Below are the code and all the weights of a small trained network. Each question names an input and a class and asks about switching units off, where a switched-off unit gives its printed mean instead of its output.

import numpy as np


def w(rows, s, z=0):
    codes = np.array(rows[::2]) - 128.0
    scale = np.full(codes.shape[1], s)
    scale[-1] = z or s
    return codes * scale


def f(y):
    return y / 2 * (1 + np.tanh(0.7978845608 * (y + 0.044715 * y**3)))


def log_softmax(a):
    a = a - a.max(-1, keepdims=True)
    return a - np.log(np.exp(a).sum(-1, keepdims=True))


def net(x, mask):
    res = np.array(x, float).reshape(1, 3) / 4 @ E
    y = f(res @ A[0][:, :-1].T + A[0][:, -1])
    res = res + np.where(mask, y, B[0][:, -1]) @ B[0][:, :-1]
    return log_softmax(res[-1] @ U[:, :-1].T + U[:, -1])


A, B = {}, {}
E = w([
[53,166,88,149,226,187,140,66,156,168,165],'x0',
[157,41,140,50,179,198,236,135,81,160,119],'x1',
[98,111,255,135,60,162,139,55,125,95,187],'x2',
],0.0095)
A[0] = w([
[165,101,43,139,186,99,73,158,128,177,74,120],'neuron 0',
[61,161,100,130,187,163,137,99,171,188,176,95],'neuron 1',
[87,192,82,138,173,149,188,60,182,158,191,93],'neuron 2',
[191,103,172,111,68,101,125,152,121,74,84,111],'neuron 3',
[108,129,126,162,103,86,66,79,172,89,156,104],'neuron 4',
[89,118,208,148,63,164,147,75,127,23,215,113],'neuron 5',
[135,203,117,159,87,128,92,114,161,114,111,137],'neuron 6',
[153,180,101,156,105,72,77,113,204,91,204,113],'neuron 7',
[150,73,159,38,125,174,219,128,85,132,143,109],'neuron 8',
[108,185,116,153,99,82,70,129,168,156,139,142],'neuron 9',
[138,196,36,135,165,71,148,201,119,105,26,120],'neuron 10',
[59,159,105,130,170,179,130,43,138,150,214,109],'neuron 11',
[93,178,118,184,101,113,71,154,149,58,133,101],'neuron 12',
[218,126,156,89,82,57,143,134,86,60,56,99],'neuron 13',
[112,179,132,206,106,69,91,144,159,97,135,124],'neuron 14',
[78,116,79,157,178,203,130,96,196,128,159,153],'neuron 15',
[119,142,228,149,85,166,126,93,116,82,234,110],'neuron 16',
[207,84,136,114,45,86,143,174,137,94,87,94],'neuron 17',
[145,173,46,127,161,137,115,195,140,163,6,94],'neuron 18',
[158,82,141,121,72,107,101,149,109,85,80,247],'neuron 19',
[163,61,140,24,148,162,203,72,95,171,67,90],'neuron 20',
[190,62,76,1,147,191,218,127,57,183,157,156],'neuron 21',
[127,166,111,200,126,84,59,106,117,111,138,120],'neuron 22',
],0.0068,0.013)
B[0] = w([
[132,127,228,35,195,143,162,75,213,51,141,193],'neuron 0',
[183,182,24,97,57,177,95,79,79,116,32,183],'neuron 1',
[197,160,56,126,45,167,97,89,104,125,69,183],'neuron 2',
[179,214,56,127,61,221,87,76,144,160,39,167],'neuron 3',
[110,98,140,84,96,160,191,184,126,157,158,165],'neuron 4',
[112,98,208,44,169,180,123,110,228,28,157,199],'neuron 5',
[105,118,99,160,137,98,180,170,90,168,153,177],'neuron 6',
[113,111,102,118,78,112,184,203,108,164,127,183],'neuron 7',
[96,49,100,148,98,118,189,186,128,155,196,193],'neuron 8',
[74,93,118,174,109,77,171,205,128,185,161,192],'neuron 9',
[104,92,233,41,176,180,131,116,219,38,140,207],'neuron 10',
[188,138,60,128,85,115,104,82,121,96,68,198],'neuron 11',
[93,55,47,108,55,155,237,150,162,169,147,172],'neuron 12',
[195,200,25,91,5,241,150,54,95,130,57,171],'neuron 13',
[81,68,106,165,80,128,206,151,117,175,164,189],'neuron 14',
[159,155,97,144,90,66,51,61,56,161,88,213],'neuron 15',
[132,107,210,24,183,201,125,122,213,44,173,190],'neuron 16',
[191,209,62,105,20,231,127,95,137,136,65,169],'neuron 17',
[155,101,182,50,155,202,178,127,204,20,123,188],'neuron 18',
[123,135,140,255,182,11,60,90,74,76,66,250],'neuron 19',
[86,91,85,135,63,110,209,189,135,183,141,191],'neuron 20',
[64,49,108,178,101,71,149,181,108,155,177,252],'neuron 21',
[107,109,90,137,106,103,172,159,129,174,151,179],'neuron 22',
],0.0069,0.011)
U = w([
[64,83,96,152,96,93,210,235,120,186,167,100],'0',
[126,105,210,26,167,150,134,125,217,47,137,113],'1',
[212,150,48,132,68,137,82,71,93,136,51,83],'2',
[76,113,170,252,219,5,4,123,66,110,123,254],'3',
[162,153,151,126,156,145,112,166,123,193,146,91],'4',
],0.011,0.0092)

Each question gives the input, the list of numbers given to net, and the class t.
The units are the neurons (one row each of A and B). Each row of codes is followed by its name. A weight is (code - 128) times the scale printed after its matrix; where a second scale follows, it is the last column's (A, B and U).
mask holds one flag per neuron, in row order. A switched-off neuron (its flag False) gives its mean, the last column of its row in B, instead of its output. The means were averaged over made-up inputs and are rounded, as every weight is.
A unit's drop is (log p(t) with every unit on - log p(t) with that unit switched off) / (log p(t) with every unit on - log p(t) with every unit switched off).
The circuit of an input: a set's keep is (log p(t) with only the set's units on - log p(t) with every unit switched off) / (log p(t) with every unit on - log p(t) with every unit switched off). Starting from the 12 units with the biggest drops (on a tie, the unit counted first), units are removed one at a time, each time the one whose removal leaves the highest keep (on an exact tie, the one counted first), for as long as the keep stays at least 0.8.
circuit, biggest first: the units of the circuit, biggest drop first
k most important neurons: the k neurons with the biggest drops, biggest first
drop when u is switched off: that unit's drop, to one decimal
input [-7,2,6], class 2: circuit, biggest first : (neuron 3)
input [0,-4,-5], class 1: 2 most important neurons : (neuron 10; neuron 0)
input [-1,6,-8], class 1: 3 most important neurons : (neuron 0; neuron 10; neuron 18)
input [-8,7,-8], class 1: 4 most important neurons : (neuron 10; neuron 0; neuron 18; neuron 15)
input [6,-5,-6], class 1: 2 most important neurons : (neuron 10; neuron 0)
input [-6,-6,2], class 0: 2 most important neurons : (neuron 14; neuron 9)
input [5,-4,1], class 2: 2 most important neurons : (neuron 21; neuron 11)
input [7,-5,6], class 2: 2 most important neurons : (neuron 11; neuron 2)
input [0,-3,0], class 3: 2 most important neurons : (neuron 20; neuron 8)
input [-2,7,7], class 0: 2 most important neurons : (neuron 8; neuron 21)
input [-7,-2,-7], class 1: 4 most important neurons : (neuron 10; neuron 0; neuron 18; neuron 15)
input [6,7,7], class 0: drop when neuron 20 is switched off : 1.8
input [0,2,3], class 3: drop when neuron 18 is switched off : 0.1
input [-7,-6,-8], class 1: circuit, biggest first : (neuron 10)
input [7,-8,-3], class 0: drop when neuron 9 is switched off : 0.2
